The symbols move the elements like this.
from | w g l t k n
x718 | x304 x341 x655 x764 x324 x645
x466 | x919 x365 x431 x932 x329 x84
x46 | x756 x312 x93 x441 x826 x321
x21 | x857 x592 x762 x858 x202 x613
x883 | x461 x613 x21 x995 x384 x695
x431 | x826 x33 x877 x321 x966 x365
x794 | x33 x84 x466 x398 x746 x642
x240 | x82 x386 x997 x361 x304 x764
x569 | x878 x877 x176 x46 x312 x431
x943 | x981 x538 x405 x584 x22 x462
x26 | x144 x584 x227 x405 x558 x92
x304 | x721 x240 x507 x157 x361 x535
x981 | x745 x227 x171 x183 x559 x26
x857 | x999 x486 x446 x641 x501 x866
x756 | x613 x309 x497 x332 x702 x176
x97 | x22 x713 x92 x462 x999 x641
x997 | x261 x175 x721 x244 x507 x386
x351 | x201 x809 x692 x745 x70 x559
x384 | x762 x883 x202 x268 x995 x497
x33 | x46 x482 x919 x966 x431 x69
x644 | x655 x907 x324 x920 x201 x745
x392 | x650 x614 x960 x417 x832 x546
x386 | x37 x256 x175 x304 x240 x324
x558 | x803 x26 x981 x767 x405 x815
x695 | x268 x79 x613 x379 x497 x878
x183 | x38 x559 x351 x803 x144 x405
x405 | x171 x558 x559 x181 x767 x538
x811 | x379 x93 x332 x309 x878 x46
x614 | x653 x169 x215 x832 x392 x757
x816 | x365 x642 x794 x822 x31 x445
x842 | x713 x951 x511 x857 x486 x202
x732 | x504 x800 x964 x134 x760 x334
x948 | x858 x415 x268 x883 x613 x332
x227 | x70 x181 x803 x559 x981 x584
x415 | x202 x379 x995 x613 x948 x702
x256 | x244 x655 x157 x240 x386 x718
x361 | x115 x304 x244 x175 x157 x444
x176 | x79 x441 x309 x93 x600 x877
x53 | x600 x321 x46 x877 x919 x932
x3 | x558 x462 x943 x92 x969 x446
x22 | x559 x943 x767 x26 x584 x3
x736 | x445 x504 x417 x614 x169 x376
x486 | x97 x842 x289 x501 x857 x858
x951 | x585 x762 x641 x486 x842 x21
x462 | x26 x999 x538 x969 x3 x289
x650 | x746 x653 x822 x642 x368 x354
x268 | x842 x995 x866 x21 x592 x415
x746 | x431 x794 x329 x69 x398 x816
x497 | x592 x695 x883 x415 x379 x309
x964 | x832 x376 x736 x546 x757 x800
x642 | x69 x368 x84 x31 x816 x960
x960 | x822 x215 x368 x954 x445 x614
x445 | x128 x960 x642 x653 x954 x392
x371 | x376 x334 x732 x103 x261 x244
x368 | x398 x650 x128 x816 x642 x215
x906 | x614 x134 x345 x964 x376 x103
x215 | x31 x354 x650 x445 x960 x169
x721 | x760 x82 x103 x334 x115 x175
x504 | x960 x345 x832 x169 x736 x906
x482 | x312 x932 x53 x431 x33 x398
x745 | x341 x70 x907 x38 x608 x144
x653 | x794 x954 x31 x368 x650 x417
x641 | x3 x501 x713 x289 x511 x762
x809 | x644 x171 x38 x70 x351 x981
x546 | x354 x757 x614 x504 x345 x760
x760 | x736 x732 x757 x906 x134 x371
x877 | x811 x919 x441 x312 x569 x33
x345 | x215 x546 x392 x736 x504 x134
x69 | x321 x398 x482 x466 x365 x822
x93 | x497 x600 x702 x878 x811 x312
x920 | x386 x201 x535 x718 x341 x38
x822 | x329 x31 x398 x84 x128 x653
x398 | x966 x746 x932 x365 x69 x31
x341 | x240 x920 x444 x324 x718 x692
x70 | x920 x351 x645 x608 x745 x183
x585 | x538 x446 x3 x97 x713 x857
x858 | x641 x202 x842 x461 x866 x384
x365 | x53 x69 x33 x329 x466 x128
x37 | x800 x244 x371 x721 x82 x361
x878 | x415 x811 x79 x756 x309 x826
x82 | x732 x37 x261 x115 x721 x157
x655 | x507 x444 x361 x386 x256 x341
x261 | x964 x371 x760 x303 x103 x37
x169 | x954 x736 x354 x392 x614 x964
x144 | x692 x183 x70 x171 x803 x767
x38 | x324 x608 x201 x645 x692 x171
x613 | x866 x948 x592 x384 x883 x79
x92 | x767 x969 x584 x538 x815 x713
x559 | x608 x981 x809 x144 x183 x558
x309 | x948 x878 x695 x702 x756 x441
x815 | x181 x92 x26 x943 x538 x97
x584 | x183 x22 x181 x558 x26 x969
x444 | x997 x535 x304 x256 x655 x920
x175 | x371 x157 x82 x507 x997 x256
x954 | x84 x445 x816 x650 x653 x832
x592 | x486 x268 x461 x202 x21 x948
x538 | x227 x815 x558 x22 x943 x999
x289 | x92 x511 x999 x585 x446 x842
x461 | x289 x866 x857 x951 x762 x268
x832 | x368 x392 x445 x354 x417 x345
x511 | x969 x641 x97 x446 x289 x951
x379 | x21 x497 x384 x948 x415 x756
x441 | x332 x826 x878 x600 x176 x919
x79 | x995 x332 x948 x497 x695 x811
x312 | x309 x569 x600 x826 x46 x966
x866 | x511 x858 x486 x762 x461 x995
x84 | x482 x128 x365 x746 x794 x368
x181 | x351 x767 x144 x981 x227 x22
x329 | x877 x466 x966 x482 x932 x794
x608 | x718 x745 x644 x692 x38 x803
x966 | x441 x431 x569 x53 x321 x466
x157 | x334 x361 x37 x997 x175 x655
x762 | x446 x461 x501 x842 x951 x592
x334 | x906 x115 x800 x261 x371 x507
x31 | x466 x816 x746 x128 x822 x954
x932 | x569 x329 x321 x33 x482 x746
x501 | x462 x857 x585 x511 x641 x461
x417 | x642 x832 x954 x215 x354 x504
x446 | x815 x289 x462 x713 x585 x486
x244 | x303 x507 x334 x82 x37 x304
x600 | x695 x176 x756 x811 x93 x569
x969 | x405 x3 x22 x815 x92 x585
x764 | x157 x324 x386 x444 x535 x644
x324 | x361 x718 x256 x535 x764 x907
x767 | x809 x405 x183 x227 x181 x943
x115 | x134 x721 x303 x371 x334 x997
x202 | x501 x21 x951 x866 x858 x883
x800 | x345 x303 x376 x760 x732 x115
x919 | x93 x53 x826 x569 x877 x482
x354 | x816 x417 x653 x960 x215 x736
x907 | x444 x645 x718 x201 x644 x70
x303 | x546 x103 x906 x732 x800 x721
x999 | x584 x97 x815 x3 x462 x511
x645 | x535 x692 x341 x644 x907 x351
x171 | x907 x803 x608 x351 x809 x227
x321 | x176 x966 x312 x919 x53 x329
x826 | x702 x46 x811 x176 x441 x53
x201 | x256 x644 x764 x341 x920 x608
x376 | x392 x906 x504 x757 x964 x303
x507 | x103 x997 x115 x37 x244 x240
x702 | x883 x756 x379 x79 x332 x600
x103 | x757 x261 x134 x800 x303 x82
x692 | x764 x38 x920 x907 x645 x809
x134 | x169 x760 x546 x376 x906 x261
x128 | x932 x822 x69 x794 x84 x650
x757 | x417 x964 x169 x345 x546 x732
x535 | x175 x764 x240 x655 x444 x201
x995 | x951 x384 x858 x592 x268 x379
x803 | x645 x144 x745 x809 x171 x181
x713 | x943 x585 x969 x999 x97 x501
x332 | x384 x702 x415 x695 x79 x93

In the rows, 141 means zero.

The rows follow the links: the fewer symbols apart two elements are, the more alike their rows tend to be.

Each row is also shifted at random along 4 hidden directions that mean nothing.

Rows with their elements:
[112,140,151,146,128,117,175,153,168,137,124,116,115,123,160,131,177,153,110,118,107,160,90,172,142,193,151,106,156,115,141,147,155,100,136,135,165,114,152,140,174,117,103,114,110,149,138,139]; element x504
[106,114,155,110,192,146,194,149,128,142,115,164,165,130,131,129,189,140,99,138,127,149,138,142,80,180,136,116,150,127,130,148,144,145,122,138,174,141,192,137,104,120,140,149,177,176,131,169]; element x943
[115,126,176,160,136,104,187,94,166,151,137,141,105,129,139,161,143,139,133,155,101,149,122,162,183,127,118,135,126,91,109,154,159,116,152,139,96,157,150,122,154,161,161,108,141,158,125,111]; element x103
[140,141,142,130,157,152,120,160,127,143,137,173,164,166,118,132,149,140,157,149,187,156,178,118,134,116,148,175,115,149,133,131,129,171,147,157,137,152,123,136,99,137,164,143,175,141,136,142]; element x92
[163,161,147,158,96,120,110,150,161,150,171,114,135,152,152,159,139,139,158,115,147,149,129,158,169,123,141,159,143,140,137,117,142,117,134,136,146,126,109,142,142,138,142,110,132,148,139,113]; element x736
[113,123,114,178,143,120,148,158,149,141,171,128,147,120,162,180,152,135,109,152,119,107,155,139,114,154,153,134,173,163,173,112,145,113,139,114,157,133,186,151,132,141,117,149,159,146,160,153]; element x69
[131,105,135,132,148,156,158,147,152,130,111,150,132,143,113,138,169,148,118,142,115,154,112,167,144,181,147,138,117,123,125,163,154,124,160,157,142,122,129,118,147,145,117,120,125,156,104,134]; element x764
[76,123,113,151,167,125,150,169,182,137,125,146,120,125,130,146,159,111,141,128,140,129,132,171,128,134,146,145,146,168,116,146,132,123,143,174,167,107,165,117,171,123,131,113,127,148,123,129]; element x334
[164,158,187,162,90,108,154,121,161,145,135,123,98,152,152,134,148,174,142,137,131,192,108,148,217,146,142,140,113,81,127,146,163,119,158,133,95,145,90,136,164,144,143,101,118,127,135,105]; element x757
[167,131,140,128,177,166,154,127,117,143,138,165,162,138,137,140,130,140,138,161,149,126,173,116,117,129,131,138,143,152,145,149,137,169,137,138,133,166,167,140,121,153,162,173,165,143,143,162]; element x511
[123,93,143,135,149,152,168,128,150,140,115,136,135,137,106,148,156,148,116,147,95,157,115,182,154,166,124,122,121,119,122,173,163,122,157,148,123,125,137,124,158,147,131,116,134,162,110,128]; element x386
[136,175,143,153,131,133,122,169,140,145,137,119,134,145,158,118,126,161,160,139,175,167,155,127,160,131,152,124,156,161,170,139,138,159,138,134,133,133,125,167,178,110,139,155,128,95,184,148]; element x312
[181,135,140,129,165,173,140,125,113,145,144,156,167,143,133,141,119,141,144,159,148,129,172,119,124,126,127,139,144,157,151,149,138,173,137,136,130,165,155,146,125,155,163,176,161,139,147,160]; element x857
[129,150,138,154,117,115,131,168,170,143,156,123,131,141,157,152,165,131,139,114,145,145,121,162,143,146,154,148,151,146,134,118,138,111,131,145,171,117,136,136,143,123,124,110,131,153,135,123]; element x546
[197,153,144,179,115,130,145,126,154,141,155,125,109,133,173,162,122,159,133,155,135,135,141,124,183,138,147,135,145,134,160,130,154,124,154,120,108,152,134,139,166,161,135,144,120,114,151,129]; element x31
[121,169,156,138,142,126,164,127,126,138,146,148,140,129,177,130,143,148,135,148,140,129,139,111,122,165,154,126,161,124,165,135,138,148,134,118,151,163,173,161,129,147,133,172,144,136,167,170]; element x332
[182,118,130,142,151,157,138,169,163,142,121,133,134,146,119,143,157,140,132,127,148,165,137,166,151,138,135,137,128,161,121,149,147,132,142,162,145,113,124,114,162,119,140,114,132,140,112,122]; element x361
[169,158,161,107,141,162,122,142,133,144,123,155,147,168,119,109,136,144,176,125,176,175,139,143,158,121,132,157,115,135,114,160,131,170,137,170,141,145,96,133,138,130,167,133,139,139,127,128]; element x981
[130,137,143,163,131,103,144,139,168,155,181,139,140,134,156,184,158,109,134,125,136,118,144,156,132,109,132,165,154,145,121,105,134,110,125,138,160,138,165,127,111,145,156,106,166,179,128,117]; element x134
[109,177,158,139,113,134,135,123,120,131,138,149,130,152,156,112,122,167,163,161,148,150,135,114,170,157,161,148,129,107,165,149,140,160,164,130,113,167,114,171,145,160,134,166,128,112,169,155]; element x695
[130,150,132,121,137,166,126,153,112,129,135,141,166,148,141,121,138,156,144,145,140,140,139,128,120,176,159,131,150,144,173,147,140,157,144,131,157,142,135,170,133,140,118,174,137,131,161,172]; element x268
[119,94,138,137,156,149,163,127,153,146,124,135,140,135,104,157,153,138,121,144,94,146,125,188,148,150,119,127,130,130,118,168,158,121,150,150,127,124,146,126,156,146,137,117,142,166,116,129]; element x304
[143,144,150,124,132,172,128,109,104,136,125,145,150,160,112,116,98,169,168,172,131,156,147,131,175,143,132,137,116,121,157,179,152,175,167,137,89,164,101,163,158,166,148,172,130,115,159,152]; element x762
[232,125,146,152,152,148,142,150,161,157,150,133,141,143,138,170,145,129,133,126,156,151,157,153,149,100,116,143,139,162,111,128,146,133,123,148,140,133,140,110,139,128,173,114,157,154,114,111]; element x997
[149,135,134,132,172,165,138,137,122,140,133,171,157,148,126,135,127,140,151,165,164,134,176,115,132,124,141,155,127,155,143,147,132,178,150,148,126,161,146,139,124,153,160,169,161,131,144,155]; element x446
[87,135,162,114,141,149,132,130,123,143,119,161,156,167,99,111,140,153,165,151,145,175,146,149,161,135,135,159,101,111,122,166,142,168,159,159,112,150,103,148,127,143,158,133,159,146,138,137]; element x584
[174,139,173,118,162,151,164,151,125,147,122,161,155,156,134,121,170,157,125,137,165,181,152,125,127,147,137,139,124,122,127,141,142,162,129,145,146,152,137,132,105,118,161,138,172,151,130,146]; element x22
[174,144,185,104,154,157,180,95,135,143,112,157,129,141,136,117,142,147,145,138,124,160,112,146,153,153,117,123,122,97,108,179,146,152,135,153,127,165,135,127,144,152,162,140,129,158,113,137]; element x171
[177,123,155,120,164,151,174,106,144,141,144,167,146,135,146,159,158,117,124,134,119,115,127,144,112,147,128,149,137,125,109,145,138,134,128,150,161,161,173,112,104,167,155,138,151,189,98,139]; element x692
[179,141,124,161,154,130,127,169,177,152,154,142,132,139,146,166,149,111,149,122,178,135,161,149,138,88,133,164,145,182,112,114,126,131,126,166,162,123,149,107,142,124,165,110,149,148,120,113]; element x115
[113,144,133,154,114,112,121,153,163,150,179,122,147,138,148,172,152,115,146,115,131,123,133,169,132,127,142,159,161,152,135,111,137,108,125,141,173,121,146,141,128,136,134,111,149,171,138,125]; element x345
[162,182,173,147,135,126,169,124,131,141,136,138,121,133,183,119,133,164,141,152,153,154,140,105,154,150,143,116,154,115,160,143,144,156,132,119,125,169,151,162,153,139,147,167,134,114,173,156]; element x878
[147,151,126,111,157,163,117,145,147,133,134,167,145,152,129,129,139,112,174,123,167,126,137,146,125,124,146,173,128,161,112,151,116,157,137,182,173,138,130,120,133,146,150,138,127,155,111,136]; element x70
[152,125,149,130,131,151,136,101,142,138,148,170,141,155,120,156,133,126,157,149,125,124,135,148,157,126,130,179,108,116,109,152,139,141,157,160,122,163,121,119,114,185,159,127,143,169,103,120]; element x907
[83,150,123,173,103,127,95,165,142,139,148,118,134,159,122,134,114,169,168,162,153,164,157,144,195,130,159,155,126,148,173,139,149,146,177,136,98,127,88,171,175,137,126,138,130,94,182,133]; element x33
[117,137,130,132,157,165,126,135,122,134,122,169,146,155,110,119,112,148,169,174,159,144,167,122,156,126,145,158,113,147,144,165,134,181,170,158,106,159,120,146,147,159,154,167,144,115,148,151]; element x289
[114,119,134,153,158,127,155,138,170,149,137,141,124,130,124,159,142,118,143,140,129,134,138,171,151,114,125,145,137,150,110,150,142,128,142,162,135,126,154,117,162,140,154,112,140,153,122,120]; element x721
[187,146,161,162,102,125,143,85,145,159,188,110,137,134,162,185,104,135,147,139,100,118,131,156,171,112,109,136,157,124,141,133,155,114,129,113,112,161,142,149,148,177,160,136,139,160,147,121]; element x960
[105,166,146,141,147,124,152,126,127,141,164,147,151,128,174,143,131,129,145,147,140,108,153,118,109,139,146,138,172,144,161,125,131,148,124,123,159,164,182,166,123,149,146,171,157,147,172,168]; element x756
[190,151,163,163,138,111,169,159,177,144,134,138,103,135,173,148,176,145,119,121,159,165,129,136,159,141,149,134,139,127,122,121,145,115,131,144,149,131,145,113,148,120,144,106,134,139,121,116]; element x732

Start here and follow the symbols in turn, left to right. Where do you end up?
Answers are names.
[104,167,134,134,124,144,117,151,120,128,145,148,153,152,152,120,135,151,160,147,156,137,144,117,133,165,171,155,144,140,171,135,132,156,152,136,151,152,128,171,130,148,121,167,135,124,167,165]
w t => x866
[197,107,149,141,166,151,175,149,160,148,122,133,132,130,133,154,167,145,105,129,126,160,129,166,135,149,122,112,143,143,120,151,158,123,127,146,149,120,156,112,157,119,143,118,141,157,109,127]
t k w k => x303
[118,145,132,162,131,112,131,163,175,143,156,140,125,139,151,160,160,120,145,123,158,136,139,154,146,118,152,168,142,154,122,116,129,115,136,156,162,124,144,123,135,131,142,104,142,153,129,117]
t k t => x757
[193,151,143,159,129,134,162,130,156,143,150,111,118,119,179,159,137,144,121,131,117,130,115,148,145,159,136,108,170,143,155,138,154,113,129,121,148,136,162,141,173,142,127,142,111,138,143,141]
t g l w => x466
[185,122,148,141,122,154,124,120,144,141,149,158,144,164,116,161,140,139,147,145,137,145,141,148,170,126,136,179,101,121,116,139,146,136,160,153,115,153,102,116,113,172,155,118,149,160,102,111]
k n w => x444
[104,165,131,133,119,149,104,145,117,133,158,148,163,157,145,129,126,147,164,148,153,126,150,122,132,152,164,164,142,144,170,132,129,157,150,134,150,153,124,173,120,156,127,167,145,132,167,161]
w k g => x858
[214,116,122,143,153,163,127,183,158,142,140,138,153,148,131,158,172,130,120,117,161,148,147,153,121,139,144,149,139,177,127,124,139,127,129,157,175,112,136,110,127,117,137,115,148,158,103,125]
g k n k => x324
[197,150,148,123,143,176,134,136,108,141,138,138,165,150,146,129,130,164,138,148,147,149,152,120,128,159,140,125,146,143,167,146,146,164,133,123,139,157,134,160,131,144,142,177,147,131,153,166]
w g n => x461
[147,128,141,117,166,158,174,143,153,123,105,167,121,133,141,122,174,137,123,132,131,139,106,146,123,186,154,136,127,126,117,164,139,134,147,167,169,135,152,112,144,144,122,134,117,157,99,144]
w l k w t => x334
[210,139,151,131,170,170,157,126,114,141,130,159,153,143,145,133,129,153,132,159,157,144,169,106,131,135,131,129,137,145,147,148,144,173,137,131,123,170,155,139,128,147,165,174,157,131,142,157]
t l t => x3
[186,164,164,161,80,121,110,126,154,154,174,111,131,160,152,160,124,148,166,123,141,159,128,155,195,110,133,160,131,122,136,125,148,122,140,131,118,142,92,145,147,150,153,111,130,142,141,105]
g k l => x354
[193,152,142,124,144,168,137,153,110,139,147,138,172,144,160,131,148,156,126,136,148,138,148,115,103,169,149,124,161,151,172,131,142,155,123,118,167,149,153,162,116,133,131,177,153,141,155,173]
t t w => x511
[133,141,138,103,166,160,134,129,136,146,145,160,164,144,125,140,141,104,163,121,148,117,139,156,103,122,124,157,144,159,111,149,119,156,118,167,179,144,156,129,117,141,162,141,151,180,119,144]
n n k => x584
[203,123,157,157,146,137,152,118,159,160,152,137,133,143,131,173,132,131,141,137,138,150,153,158,170,92,106,145,131,139,107,140,152,134,134,144,112,146,137,112,144,147,182,113,156,157,116,106]
n g n k t => x655
[214,134,148,150,152,149,151,163,168,145,112,131,113,143,136,137,155,153,132,128,162,181,135,152,172,131,131,127,128,147,116,152,150,137,142,160,131,121,120,109,177,115,149,111,122,122,113,114]
k k n l => x244
[170,144,161,165,122,102,149,130,165,160,184,135,136,138,166,184,158,121,132,126,139,130,146,149,144,108,132,161,150,132,121,103,141,111,120,131,149,147,155,123,107,147,163,106,168,175,126,111]
n l l n => x760
